How the states are linked:
pama z kapi
pama r riro
pama f lizu
pama o diri
pama c tana
tulu z pozu
tulu r geda
tulu f deli
tulu o rumu
tulu c kiki
pumo z teve
pumo r tegi
pumo f gole
pumo o fifa
pumo c sufi
lura z neru
lura r deli
lura f puna
lura o tile
lura c lemu
sone z kiki
sone r pazi
sone f dudi
sone o deli
sone c ripi
lili z pubo
lili r gini
lili f kavi
lili o goza
lili c suli
dove z dezo
dove r bepe
dove f luni
dove o lutu
dove c sidu
vase z lizu
vase r kola
vase f loma
vase o rimo
vase c tefe
deli z koda
deli r sone
deli f fale
deli o lura
deli c bodu
baga z tedu
baga r kiru
baga f fuvo
baga o tuzo
baga c lumo
nevo z dasa
nevo r pomu
nevo f pozu
nevo o sami
nevo c gaki
gepu z gene
gepu r tuzo
gepu f fosa
gepu o bava
gepu c sodi
dele z vesa
dele r kapi
dele f setu
dele o lemo
dele c diri
pavu z fuvo
pavu r roda
pavu f nevo
pavu o mila
pavu c gute
mezi z rola
mezi r dino
mezi f tatu
mezi o bepe
mezi c noni
mila z mupa
mila r pavu
mila f sami
mila o pazi
mila c dasa
mufa z rapo
mufa r tamu
mufa f dele
mufa o tudu
mufa c puri
gole z reri
gole r tedu
gole f sodi
gole o gene
gole c tuzo
pati z zuzi
pati r loma
pati f sufi
pati o teve
pati c tegi
bepe z zivu
bepe r mezi
bepe f gogi
bepe o dove
bepe c kodo
madu z bano
madu r rumu
madu f tile
madu o gezu
madu c neru
riro z rare
riro r rato
riro f vozu
riro o pama
riro c tati
noka z mafo
noka r difo
noka f noni
noka o rola
noka c dino
nofu z tize
nofu r bano
nofu f difo
nofu o lika
nofu c gezu
fari z puna
fari r tize
fari f mafo
fari o naga
fari c lika
tedu z sufi
tedu r begu
tedu f kivi
tedu o gole
tedu c baga
lola z tati
lola r dogi
lola f tudu
lola o vozu
lola c rapo
tigi z doli
tigi r numi
tigi f dove
tigi o ruga
tigi c zivu
kiru z begu
kiru r bubu
kiru f gano
kiru o baga
kiru c lome
pozu z puro
pozu r bava
pozu f koda
pozu o tagu
pozu c tulu
loma z sume
loma r pedi
loma f rada
loma o pati
loma c fufe
sodi z gepu
sodi r kivi
sodi f pazi
sodi o geda
sodi c mupa
bava z gaki
bava r gepu
bava f kiki
bava o pozu
bava c geda
rato z teki
rato r luni
rato f lola
rato o riro
rato c gudo
gute z pavu
gute r fifa
gute f gaki
gute o dasa
gute c pomu
puna z lume
puna r fale
puna f lano
puna o gura
puna c fari
gudo z rato
gudo r rezi
gudo f rapo
gudo o tati
gudo c dogi
gini z zinu
gini r ruga
gini f neli
gini o lili
gini c bive
lutu z bive
lutu r dove
lutu f rato
lutu o neli
lutu c sese
fuvo z kivi
fuvo r gano
fuvo f dasa
fuvo o mupa
fuvo c pavu
vusi z fuvu
vusi r setu
vusi f lome
vusi o begu
vusi c bubu
lome z kiru
lome r ruti
lome f roda
lome o lumo
lome c riku
vozu z tana
vozu r lola
vozu f tefe
vozu o lizu
vozu c kola
lume z tile
lume r lemu
lume f naga
lume o fiko
lume c puna
fale z lemu
fale r dudi
fale f lika
fale o puna
fale c tize
sese z lutu
sese r sidu
sese f gudo
sese o teki
sese c luni
geda z bava
geda r sodi
geda f sone
geda o tulu
geda c fosa
gano z lumo
gano r riku
gano f gute
gano o fuvo
gano c roda
mafo z lano
mafo r veku
mafo f mezi
mafo o numi
mafo c noka
rola z numi
rola r noka
rola f kodo
rola o zivu
rola c mezi
teve z riku
teve r pati
teve f reri
teve o roda
teve c pumo
numi z paga
numi r mafo
numi f bepe
numi o tigi
numi c rola
rimo z zegi
rimo r vase
rimo f pati
rimo o ruti
rimo c sume
puro z sami
puro r gaki
puro f rumu
puro o kiri
puro c pozu
neru z madu
neru r koda
neru f lume
neru o letu
neru c lura
rezi z luni
rezi r teva
rezi f goza
rezi o gudo
rezi c pubo
tudu z kola
tudu r mufa
tudu f lemo
tudu o tefe
tudu c vesa
naga z gura
naga r fari
naga f numi
naga o kufo
naga c lano
tana z pama
tana r tati
tana f vase
tana o lonu
tana c vozu
ruga z giri
ruga r tigi
ruga f lutu
ruga o gini
ruga c dezo
diri z dele
diri r pama
diri f zegi
diri o noza
diri c lonu
ratu z difo
ratu r tile
ratu f bifi
ratu o dino
ratu c fiko
lemo z pedi
lemo r dele
lemo f vusi
lemo o fufe
lemo c noza
veku z lika
veku r gezu
veku f dino
veku o mafo
veku c difo
tamu z goza
tamu r suli
tamu f kapi
tamu o mufa
tamu c kavi
lazi z pazi
lazi r dasa
lazi f kiri
lazi o ripi
lazi c sami
pubo z rezi
pubo r zinu
pubo f tamu
pubo o dogi
pubo c lili
tagu z kiri
tagu r pozu
tagu f neru
tagu o bano
tagu c rumu
bano z laki
bano r tagu
bano f letu
bano o nofu
bano c madu
dogi z gudo
dogi r pubo
dogi f mufa
dogi o lola
dogi c goza
fuvu z fufe
fuvu r noza
fuvu f kiru
fuvu o rada
fuvu c vusi
sidu z dove
sidu r kodo
sidu f rezi
sidu o sese
sidu c gogi
setu z noza
setu r lonu
setu f ruti
setu o vusi
setu c zegi
zegi z setu
zegi r lizu
zegi f zuzi
zegi o bubu
zegi c rimo
tefe z vase
tefe r tudu
tefe f fufe
tefe o sume
tefe c pedi
rapo z lola
rapo r goza
rapo f vesa
rapo o kola
rapo c mufa
gezu z nofu
gezu r madu
gezu f ratu
gezu o veku
gezu c letu
tati z riro
tati r gudo
tati f kola
tati o tana
tati c lola
dino z noka
dino r ratu
dino f muso
dino o mezi
dino c nape
doli z pere
doli r paga
doli f dezo
doli o giri
doli c tigi
sume z rimo
sume r tefe
sume f tegi
sume o zuzi
sume c loma
kola z vozu
kola r rapo
kola f pedi
kola o vase
kola c tudu
lumo z baga
lumo r lome
lumo f pavu
lumo o kivi
lumo c gano
vesa z tudu
vesa r puri
vesa f noza
vesa o pedi
vesa c dele
teki z neli
teki r sese
teki f tati
teki o rare
teki c rato
rada z tegi
rada r fuvu
rada f baga
rada o sufi
rada c begu
gaki z nevo
gaki r gene
gaki f tulu
gaki o puro
gaki c bava
zuzi z ruti
zuzi r sume
zuzi f pumo
zuzi o riku
zuzi c pati
fifa z roda
fifa r pumo
fifa f gene
fifa o gute
fifa c reri
tegi z pati
tegi r fufe
tegi f tedu
tegi o pumo
tegi c rada
kavi z tamu
kavi r neli
kavi f pama
kavi o puri
kavi c rare
tuzo z gole
tuzo r baga
tuzo f mupa
tuzo o gepu
tuzo c kivi
nape z dino
nape r fiko
nape f pere
nape o noni
nape c bifi
giri z rogu
giri r doli
giri f bive
giri o zinu
giri c ruga
lizu z lonu
lizu r vozu
lizu f sume
lizu o zegi
lizu c vase
tatu z kodo
tatu r muso
tatu f zinu
tatu o gogi
tatu c rogu
luni z sese
luni r gogi
luni f dogi
luni o rato
luni c rezi
rumu z tagu
rumu r tulu
rumu f lura
rumu o madu
rumu c koda
lano z naga
lano r lika
lano f rola
lano o paga
lano c mafo
reri z fifa
reri r sufi
reri f gepu
reri o pomu
reri c gole
difo z veku
difo r letu
difo f nape
difo o noka
difo c ratu
zivu z tigi
zivu r rola
zivu f sidu
zivu o dezo
zivu c bepe
bodu z deli
bodu r ripi
bodu f tize
bodu o lemu
bodu c dudi
kivi z tuzo
kivi r lumo
kivi f mila
kivi o sodi
kivi c fuvo
noni z mezi
noni r nape
noni f rogu
noni o kodo
noni c muso
dezo z ruga
dezo r zivu
dezo f sese
dezo o bive
dezo c dove
koda z rumu
koda r kiki
koda f lemu
koda o neru
koda c deli
neli z suli
neli r lutu
neli f riro
neli o kavi
neli c teki
ripi z sone
ripi r lazi
ripi f laki
ripi o bodu
ripi c kopu
laki z dudi
laki r kiri
laki f gezu
laki o tize
laki c bano
lemu z lura
lemu r bodu
lemu f fari
lemu o lume
lemu c fale
rogu z tatu
rogu r pere
rogu f gini
rogu o teva
rogu c giri
pazi z fosa
pazi r mila
pazi f kopu
pazi o sone
pazi c lazi
dasa z mila
dasa r gute
dasa f puro
dasa o lazi
dasa c nevo
gura z fiko
gura r puna
gura f paga
gura o bifi
gura c naga
lika z fari
lika r nofu
lika f noka
lika o lano
lika c veku
suli z lili
suli r bive
suli f rare
suli o tamu
suli c neli
fosa z geda
fosa r mupa
fosa f ripi
fosa o kiki
fosa c pazi
kodo z bepe
kodo r noni
kodo f teva
kodo o sidu
kodo c tatu
kapi z puri
kapi r rare
kapi f lonu
kapi o dele
kapi c pama
riku z lome
riku r zuzi
riku f fifa
riku o gano
riku c teve
pere z muso
pere r kufo
pere f ruga
pere o rogu
pere c doli
goza z dogi
goza r lili
goza f puri
goza o rapo
goza c tamu
lonu z diri
lonu r tana
lonu f rimo
lonu o setu
lonu c lizu
gogi z sidu
gogi r tatu
gogi f pubo
gogi o luni
gogi c teva
noza z lemo
noza r diri
noza f bubu
noza o fuvu
noza c setu
fufe z loma
fufe r lemo
fufe f begu
fufe o tegi
fufe c fuvu
bubu z vusi
bubu r zegi
bubu f riku
bubu o kiru
bubu c ruti
ruti z bubu
ruti r rimo
ruti f teve
ruti o lome
ruti c zuzi
kiki z tulu
kiki r fosa
kiki f bodu
kiki o koda
kiki c sone
rare z kavi
rare r teki
rare f tana
rare o kapi
rare c riro
puri z mufa
puri r kavi
puri f diri
puri o vesa
puri c kapi
tize z fale
tize r laki
tize f veku
tize o fari
tize c nofu
begu z rada
begu r vusi
begu f lumo
begu o tedu
begu c kiru
roda z gano
roda r teve
roda f pomu
roda o pavu
roda c fifa
kiri z kopu
kiri r puro
kiri f madu
kiri o laki
kiri c tagu
muso z noni
muso r bifi
muso f giri
muso o tatu
muso c pere
gene z pomu
gene r gole
gene f geda
gene o gaki
gene c gepu
kufo z bifi
kufo r naga
kufo f tigi
kufo o pere
kufo c paga
letu z gezu
letu r neru
letu f fiko
letu o difo
letu c tile
zinu z teva
zinu r giri
zinu f suli
zinu o pubo
zinu c gini
fiko z ratu
fiko r lume
fiko f kufo
fiko o nape
fiko c gura
mupa z sodi
mupa r fuvo
mupa f lazi
mupa o fosa
mupa c mila
sufi z pumo
sufi r rada
sufi f tuzo
sufi o reri
sufi c tedu
pomu z gute
pomu r reri
pomu f bava
pomu o nevo
pomu c gene
kopu z ripi
kopu r sami
kopu f bano
kopu o dudi
kopu c kiri
dudi z bodu
dudi r kopu
dudi f nofu
dudi o fale
dudi c laki
sami z lazi
sami r nevo
sami f tagu
sami o kopu
sami c puro
paga z kufo
paga r lano
paga f zivu
paga o doli
paga c numi
teva z gogi
teva r rogu
teva f lili
teva o rezi
teva c zinu
bifi z nape
bifi r gura
bifi f doli
bifi o muso
bifi c kufo
bive z gini
bive r dezo
bive f teki
bive o suli
bive c lutu
tile z letu
tile r lura
tile f gura
tile o ratu
tile c lume
pedi z tefe
pedi r vesa
pedi f fuvu
pedi o loma
pedi c lemo

In the rows, zero is written as 167.

The rows follow the links: the fewer symbols apart two states are, the more alike their rows tend to be.

Each row is also shifted at random along 7 hidden directions that mean nothing.

Row, then state:
[174, 172, 157, 140, 176, 144, 174, 146, 170, 171, 150, 162, 202, 166, 182, 153, 201, 176, 165, 139, 160, 132, 178, 161, 127, 143, 148, 188, 169, 98, 135, 215, 167, 166, 156, 153, 151, 176, 171, 161, 171, 170, 154, 149, 139, 196, 148, 179] -> roda
[123, 172, 183, 151, 156, 182, 161, 208, 165, 164, 167, 167, 135, 174, 161, 172, 172, 161, 179, 189, 158, 128, 150, 169, 176, 172, 158, 141, 172, 207, 199, 170, 199, 118, 184, 142, 163, 166, 169, 145, 175, 184, 145, 162, 179, 135, 176, 157] -> lemu
[121, 163, 165, 154, 155, 161, 168, 184, 149, 171, 162, 159, 123, 191, 163, 179, 157, 152, 180, 157, 150, 153, 162, 181, 163, 190, 168, 160, 171, 190, 173, 168, 164, 137, 188, 156, 151, 140, 176, 150, 167, 179, 149, 176, 187, 153, 161, 165] -> mupa
[240, 157, 176, 121, 158, 162, 157, 154, 139, 147, 186, 163, 181, 160, 143, 164, 171, 173, 130, 142, 185, 168, 155, 189, 154, 133, 153, 188, 185, 165, 143, 147, 195, 164, 141, 181, 164, 181, 159, 226, 181, 129, 166, 168, 184, 185, 180, 187] -> vozu
[187, 142, 182, 142, 160, 137, 193, 167, 129, 171, 168, 167, 212, 158, 165, 158, 176, 156, 160, 158, 175, 109, 157, 195, 164, 152, 149, 180, 171, 191, 152, 173, 193, 155, 129, 175, 160, 158, 134, 227, 171, 124, 150, 114, 160, 181, 164, 179] -> gute
[181, 137, 160, 187, 147, 144, 208, 166, 153, 158, 178, 159, 182, 167, 162, 180, 141, 171, 149, 173, 135, 165, 184, 182, 177, 160, 164, 190, 166, 184, 184, 142, 139, 188, 172, 186, 164, 152, 149, 210, 176, 147, 181, 163, 157, 163, 166, 170] -> tefe
[194, 159, 188, 168, 176, 187, 142, 157, 161, 146, 179, 167, 143, 182, 139, 170, 154, 154, 165, 162, 195, 241, 131, 175, 192, 195, 172, 152, 171, 207, 171, 116, 150, 168, 142, 184, 176, 174, 142, 183, 157, 165, 174, 203, 217, 157, 183, 168] -> bifi
[186, 152, 159, 175, 171, 176, 172, 172, 185, 145, 194, 167, 148, 161, 161, 200, 151, 182, 155, 203, 160, 175, 172, 153, 168, 166, 160, 175, 172, 172, 202, 161, 183, 166, 169, 184, 161, 193, 179, 167, 167, 160, 174, 198, 164, 153, 169, 175] -> rapo
[112, 161, 167, 168, 143, 166, 155, 190, 161, 176, 178, 171, 168, 160, 166, 163, 150, 172, 151, 174, 179, 144, 167, 189, 179, 151, 169, 165, 166, 193, 157, 156, 204, 187, 191, 177, 164, 157, 186, 165, 169, 162, 174, 157, 171, 159, 171, 173] -> vase
[193, 170, 166, 146, 189, 168, 167, 161, 176, 155, 160, 165, 154, 179, 170, 178, 188, 162, 185, 164, 160, 162, 160, 148, 142, 179, 152, 169, 172, 140, 178, 199, 165, 128, 149, 151, 153, 183, 164, 149, 163, 177, 142, 178, 165, 168, 156, 172] -> tagu
[213, 182, 162, 166, 148, 170, 183, 171, 169, 158, 151, 157, 163, 183, 165, 150, 179, 166, 172, 144, 129, 188, 175, 162, 158, 157, 162, 176, 166, 153, 176, 159, 115, 154, 185, 137, 173, 148, 149, 162, 186, 188, 154, 171, 170, 158, 174, 161] -> fale
[211, 194, 164, 165, 153, 198, 127, 171, 198, 148, 172, 167, 148, 175, 163, 154, 176, 178, 158, 158, 180, 226, 161, 153, 164, 150, 172, 169, 171, 145, 164, 156, 163, 173, 189, 150, 177, 178, 184, 132, 176, 194, 171, 204, 184, 159, 180, 171] -> tigi
[195, 141, 167, 212, 181, 160, 183, 142, 191, 159, 181, 179, 212, 147, 178, 178, 151, 174, 158, 203, 187, 190, 174, 151, 188, 168, 175, 183, 158, 162, 178, 161, 158, 215, 139, 202, 179, 191, 151, 188, 154, 146, 196, 165, 140, 178, 161, 171] -> goza
[165, 169, 168, 229, 169, 179, 175, 176, 225, 169, 169, 187, 225, 139, 195, 150, 176, 186, 174, 216, 185, 172, 178, 138, 190, 150, 166, 166, 150, 155, 187, 181, 170, 215, 165, 171, 187, 195, 160, 138, 157, 180, 187, 148, 126, 160, 165, 164] -> muso
[187, 180, 178, 168, 146, 170, 174, 184, 158, 175, 155, 166, 188, 163, 168, 139, 178, 164, 171, 159, 162, 154, 165, 176, 176, 149, 166, 163, 165, 187, 166, 158, 163, 161, 172, 147, 181, 150, 145, 178, 177, 168, 158, 137, 166, 159, 178, 161] -> nofu
[155, 142, 179, 147, 163, 150, 177, 150, 144, 154, 172, 159, 179, 169, 149, 167, 163, 175, 141, 146, 162, 172, 156, 189, 165, 153, 157, 176, 175, 160, 152, 141, 154, 183, 156, 183, 160, 168, 150, 210, 178, 156, 181, 173, 179, 178, 173, 174] -> dele
[157, 164, 154, 172, 171, 167, 182, 160, 182, 154, 173, 155, 152, 169, 161, 181, 163, 188, 155, 172, 134, 179, 184, 153, 154, 160, 159, 172, 169, 132, 183, 163, 142, 176, 182, 173, 160, 182, 178, 158, 174, 183, 180, 198, 160, 164, 167, 165] -> kapi
[232, 145, 164, 189, 163, 138, 178, 157, 181, 169, 165, 187, 236, 156, 207, 168, 172, 149, 178, 188, 203, 139, 171, 162, 167, 159, 169, 205, 159, 160, 159, 215, 192, 181, 137, 173, 169, 165, 151, 180, 155, 132, 153, 120, 124, 186, 144, 187] -> gaki
[181, 184, 151, 139, 161, 163, 147, 162, 139, 186, 169, 163, 146, 165, 162, 164, 160, 162, 157, 137, 170, 154, 178, 183, 148, 162, 175, 172, 173, 164, 130, 172, 190, 162, 175, 169, 161, 148, 197, 174, 164, 148, 160, 161, 176, 185, 164, 173] -> fuvu
[224, 196, 128, 184, 158, 187, 172, 168, 190, 159, 178, 155, 123, 171, 161, 179, 153, 189, 156, 163, 117, 213, 208, 142, 148, 160, 170, 181, 166, 137, 184, 153, 126, 178, 206, 164, 168, 168, 202, 142, 170, 183, 176, 215, 166, 158, 171, 166] -> riro
[262, 181, 148, 151, 161, 172, 186, 160, 143, 166, 173, 157, 135, 154, 165, 193, 151, 166, 151, 173, 132, 158, 197, 155, 159, 155, 190, 178, 176, 167, 192, 160, 161, 132, 179, 158, 182, 156, 178, 201, 191, 137, 165, 163, 148, 169, 180, 152] -> rezi
[169, 139, 167, 177, 174, 143, 165, 155, 186, 158, 162, 182, 189, 177, 201, 192, 168, 146, 186, 189, 199, 151, 155, 153, 164, 183, 175, 193, 164, 151, 174, 219, 186, 158, 155, 167, 155, 167, 165, 147, 159, 162, 152, 157, 140, 175, 140, 179] -> nevo
[191, 153, 172, 166, 140, 149, 137, 144, 163, 162, 173, 174, 208, 173, 169, 145, 161, 164, 140, 132, 215, 211, 152, 195, 170, 143, 175, 199, 169, 151, 110, 149, 170, 223, 164, 185, 169, 154, 163, 187, 167, 154, 184, 169, 180, 192, 165, 192] -> pedi
[152, 209, 143, 186, 149, 199, 130, 191, 195, 185, 180, 172, 154, 151, 164, 141, 163, 191, 157, 164, 173, 191, 189, 165, 166, 145, 170, 157, 158, 161, 144, 154, 191, 210, 206, 169, 175, 172, 215, 121, 156, 185, 180, 184, 177, 161, 176, 173] -> tati
[112, 133, 181, 192, 188, 151, 160, 144, 179, 158, 159, 175, 179, 193, 175, 174, 162, 146, 191, 165, 198, 210, 135, 169, 180, 213, 167, 166, 157, 169, 158, 169, 134, 189, 141, 186, 154, 165, 144, 148, 138, 184, 172, 186, 185, 171, 147, 175] -> lazi
[201, 142, 177, 185, 153, 167, 179, 177, 188, 134, 171, 170, 157, 190, 178, 195, 157, 153, 179, 198, 160, 190, 153, 153, 182, 180, 173, 181, 169, 183, 218, 168, 145, 143, 176, 154, 170, 162, 143, 159, 181, 179, 157, 185, 164, 141, 167, 166] -> gezu
[238, 202, 149, 210, 156, 186, 158, 165, 199, 180, 159, 178, 196, 154, 188, 138, 172, 169, 176, 168, 175, 208, 189, 147, 174, 154, 183, 175, 151, 150, 157, 169, 143, 204, 177, 156, 193, 160, 172, 143, 159, 171, 174, 156, 149, 173, 169, 163] -> noka
[138, 176, 158, 201, 177, 160, 206, 160, 178, 184, 133, 164, 181, 161, 193, 164, 173, 166, 190, 182, 125, 145, 194, 139, 172, 175, 185, 157, 152, 137, 193, 190, 114, 165, 185, 141, 181, 152, 155, 144, 179, 193, 174, 141, 122, 165, 161, 134] -> lika
[204, 167, 161, 197, 164, 167, 166, 141, 172, 167, 169, 169, 184, 161, 169, 161, 150, 169, 155, 160, 173, 221, 177, 163, 182, 166, 189, 179, 161, 156, 156, 140, 129, 212, 167, 183, 185, 160, 160, 182, 166, 160, 195, 176, 162, 180, 171, 163] -> suli
[200, 177, 159, 116, 168, 158, 148, 149, 116, 176, 171, 156, 131, 175, 145, 169, 160, 154, 151, 117, 169, 170, 165, 194, 144, 170, 169, 171, 182, 169, 124, 153, 179, 146, 157, 176, 157, 148, 183, 201, 166, 137, 156, 175, 199, 189, 169, 176] -> vusi
[180, 215, 148, 160, 149, 191, 173, 201, 141, 199, 183, 155, 146, 136, 135, 136, 161, 191, 146, 154, 128, 138, 203, 187, 163, 137, 154, 145, 166, 204, 154, 125, 189, 176, 186, 171, 176, 160, 194, 190, 166, 147, 170, 147, 182, 158, 190, 161] -> lola
[231, 151, 168, 175, 158, 177, 141, 169, 176, 135, 188, 170, 134, 207, 152, 180, 150, 143, 178, 156, 192, 254, 135, 177, 173, 205, 159, 185, 168, 206, 170, 136, 145, 165, 152, 182, 156, 160, 154, 160, 144, 167, 151, 221, 225, 150, 165, 195] -> tulu
[172, 184, 154, 192, 156, 173, 142, 148, 214, 164, 150, 175, 179, 166, 202, 163, 172, 177, 165, 171, 179, 203, 182, 133, 164, 144, 200, 184, 161, 94, 159, 197, 146, 198, 211, 144, 183, 166, 196, 110, 185, 204, 187, 184, 129, 179, 161, 156] -> zinu
[118, 110, 185, 165, 193, 139, 172, 143, 191, 133, 173, 174, 189, 188, 177, 199, 173, 165, 173, 186, 195, 169, 134, 159, 159, 188, 144, 184, 172, 136, 176, 198, 171, 169, 133, 188, 138, 200, 148, 158, 155, 175, 165, 192, 160, 173, 142, 188] -> lumo
[155, 179, 151, 198, 165, 189, 147, 174, 198, 167, 184, 171, 148, 164, 167, 171, 149, 181, 163, 184, 173, 209, 179, 154, 176, 171, 176, 164, 160, 167, 172, 152, 167, 203, 191, 181, 171, 179, 196, 133, 153, 182, 186, 200, 173, 157, 169, 170] -> kavi
[97, 169, 146, 207, 176, 153, 210, 170, 159, 198, 161, 157, 173, 160, 161, 153, 155, 178, 176, 159, 118, 153, 200, 177, 167, 185, 153, 156, 148, 179, 161, 151, 121, 206, 168, 189, 158, 152, 165, 170, 142, 171, 180, 154, 163, 168, 156, 161] -> tegi
[122, 143, 171, 145, 169, 167, 131, 156, 193, 131, 178, 166, 133, 192, 171, 204, 161, 173, 155, 175, 190, 195, 144, 155, 155, 168, 172, 180, 180, 125, 172, 185, 183, 161, 192, 168, 147, 187, 195, 125, 178, 198, 175, 228, 174, 163, 157, 179] -> vesa
[163, 148, 159, 167, 152, 158, 167, 171, 182, 152, 178, 167, 165, 170, 180, 190, 155, 176, 154, 186, 166, 157, 174, 162, 162, 151, 170, 189, 171, 150, 180, 183, 184, 172, 189, 169, 158, 171, 184, 159, 179, 168, 172, 179, 149, 163, 161, 175] -> lonu
[152, 121, 182, 164, 170, 154, 157, 137, 182, 123, 183, 163, 167, 193, 153, 192, 155, 173, 145, 164, 187, 230, 135, 170, 171, 174, 160, 187, 178, 144, 168, 145, 140, 192, 158, 193, 153, 187, 151, 175, 172, 179, 189, 226, 189, 169, 164, 184] -> kola
[239, 181, 160, 162, 153, 171, 203, 156, 149, 156, 158, 145, 158, 168, 147, 159, 167, 180, 148, 144, 105, 192, 190, 164, 161, 144, 168, 175, 173, 149, 185, 129, 99, 159, 181, 149, 184, 151, 146, 207, 199, 168, 177, 175, 164, 166, 189, 147] -> ruga
[269, 170, 150, 170, 131, 149, 171, 162, 167, 161, 164, 168, 200, 179, 183, 150, 172, 158, 162, 136, 167, 184, 181, 179, 150, 143, 164, 214, 166, 151, 140, 177, 150, 182, 171, 157, 167, 138, 160, 183, 170, 148, 148, 151, 160, 182, 158, 191] -> gepu

From each start, follow one symbol. Which state do you reach?
Answer with the state's name.
---
[174, 160, 161, 173, 173, 178, 141, 187, 197, 153, 181, 182, 131, 185, 186, 203, 158, 148, 195, 204, 195, 170, 153, 146, 165, 200, 168, 171, 168, 188, 196, 203, 209, 133, 169, 164, 151, 178, 189, 114, 146, 174, 139, 191, 174, 146, 150, 182]
c
tulu
---
[130, 128, 183, 159, 160, 154, 155, 147, 168, 137, 178, 162, 163, 190, 153, 183, 153, 170, 146, 156, 185, 212, 138, 182, 173, 171, 164, 181, 176, 156, 157, 143, 150, 190, 168, 188, 153, 171, 158, 176, 173, 178, 187, 209, 192, 169, 166, 181]
o
noza
---
[168, 157, 175, 164, 163, 169, 182, 166, 156, 156, 168, 161, 151, 161, 161, 187, 152, 167, 155, 187, 150, 160, 168, 162, 183, 163, 183, 160, 173, 179, 199, 150, 161, 149, 178, 163, 179, 165, 158, 188, 190, 163, 178, 167, 157, 156, 180, 146]
o
rezi
---
[199, 146, 165, 198, 164, 155, 143, 146, 197, 150, 167, 179, 187, 194, 187, 169, 162, 147, 184, 159, 209, 238, 146, 163, 169, 193, 173, 197, 159, 153, 148, 178, 141, 199, 155, 178, 162, 159, 157, 139, 143, 176, 164, 195, 180, 175, 146, 191]
r
mila
---
[159, 170, 167, 167, 153, 180, 172, 183, 166, 148, 158, 154, 102, 201, 157, 189, 153, 155, 181, 168, 126, 200, 162, 157, 175, 193, 179, 156, 172, 185, 208, 146, 119, 126, 204, 141, 167, 142, 162, 142, 185, 202, 158, 206, 190, 134, 176, 148]
c
lume
---
[165, 160, 196, 137, 185, 176, 151, 158, 162, 156, 170, 174, 184, 150, 158, 165, 185, 171, 155, 180, 203, 146, 138, 164, 173, 151, 163, 151, 178, 166, 169, 168, 208, 147, 136, 167, 175, 199, 152, 187, 177, 157, 170, 154, 163, 173, 180, 161]
f
sidu
---
[158, 184, 168, 174, 185, 177, 166, 154, 165, 176, 150, 163, 153, 167, 165, 161, 170, 162, 180, 163, 158, 184, 168, 154, 172, 185, 182, 146, 163, 160, 170, 161, 137, 160, 166, 158, 179, 163, 161, 157, 166, 180, 173, 169, 167, 168, 172, 145]
f
mezi
---
[182, 164, 163, 180, 171, 169, 175, 159, 163, 170, 172, 170, 163, 148, 173, 185, 147, 165, 160, 191, 166, 159, 178, 156, 183, 167, 191, 166, 167, 177, 185, 163, 173, 167, 170, 175, 181, 167, 171, 183, 174, 150, 181, 159, 145, 167, 173, 152]
z
rezi
---
[187, 163, 166, 200, 148, 172, 150, 157, 197, 154, 169, 175, 180, 169, 185, 170, 153, 168, 158, 181, 188, 215, 168, 154, 186, 156, 195, 182, 161, 150, 171, 161, 150, 203, 192, 167, 184, 162, 171, 147, 177, 180, 189, 185, 153, 166, 170, 164]
f
neli
---
[195, 172, 136, 170, 136, 165, 206, 192, 157, 162, 179, 148, 122, 171, 162, 195, 142, 181, 153, 177, 90, 143, 210, 165, 154, 152, 168, 183, 171, 176, 207, 157, 148, 145, 216, 157, 161, 145, 189, 176, 191, 164, 162, 179, 155, 145, 174, 162]
r
vozu
---
[263, 182, 172, 142, 152, 184, 166, 181, 156, 157, 180, 167, 173, 144, 156, 161, 174, 175, 147, 176, 168, 146, 170, 166, 168, 128, 163, 172, 180, 183, 181, 157, 204, 140, 159, 154, 184, 179, 160, 204, 190, 138, 157, 147, 160, 163, 190, 167]
c
tatu
---
[139, 174, 160, 174, 138, 180, 135, 190, 190, 161, 186, 170, 157, 170, 165, 162, 157, 183, 150, 170, 181, 186, 167, 175, 170, 146, 165, 172, 169, 169, 158, 155, 195, 196, 205, 172, 162, 168, 198, 136, 168, 184, 175, 192, 181, 153, 173, 182]
o
tefe
---
[159, 167, 176, 194, 148, 172, 176, 165, 169, 164, 163, 162, 184, 163, 158, 147, 156, 176, 153, 164, 155, 205, 168, 175, 193, 154, 179, 161, 162, 174, 171, 122, 123, 205, 183, 169, 186, 153, 148, 181, 180, 179, 195, 170, 171, 160, 184, 154]
r
kodo
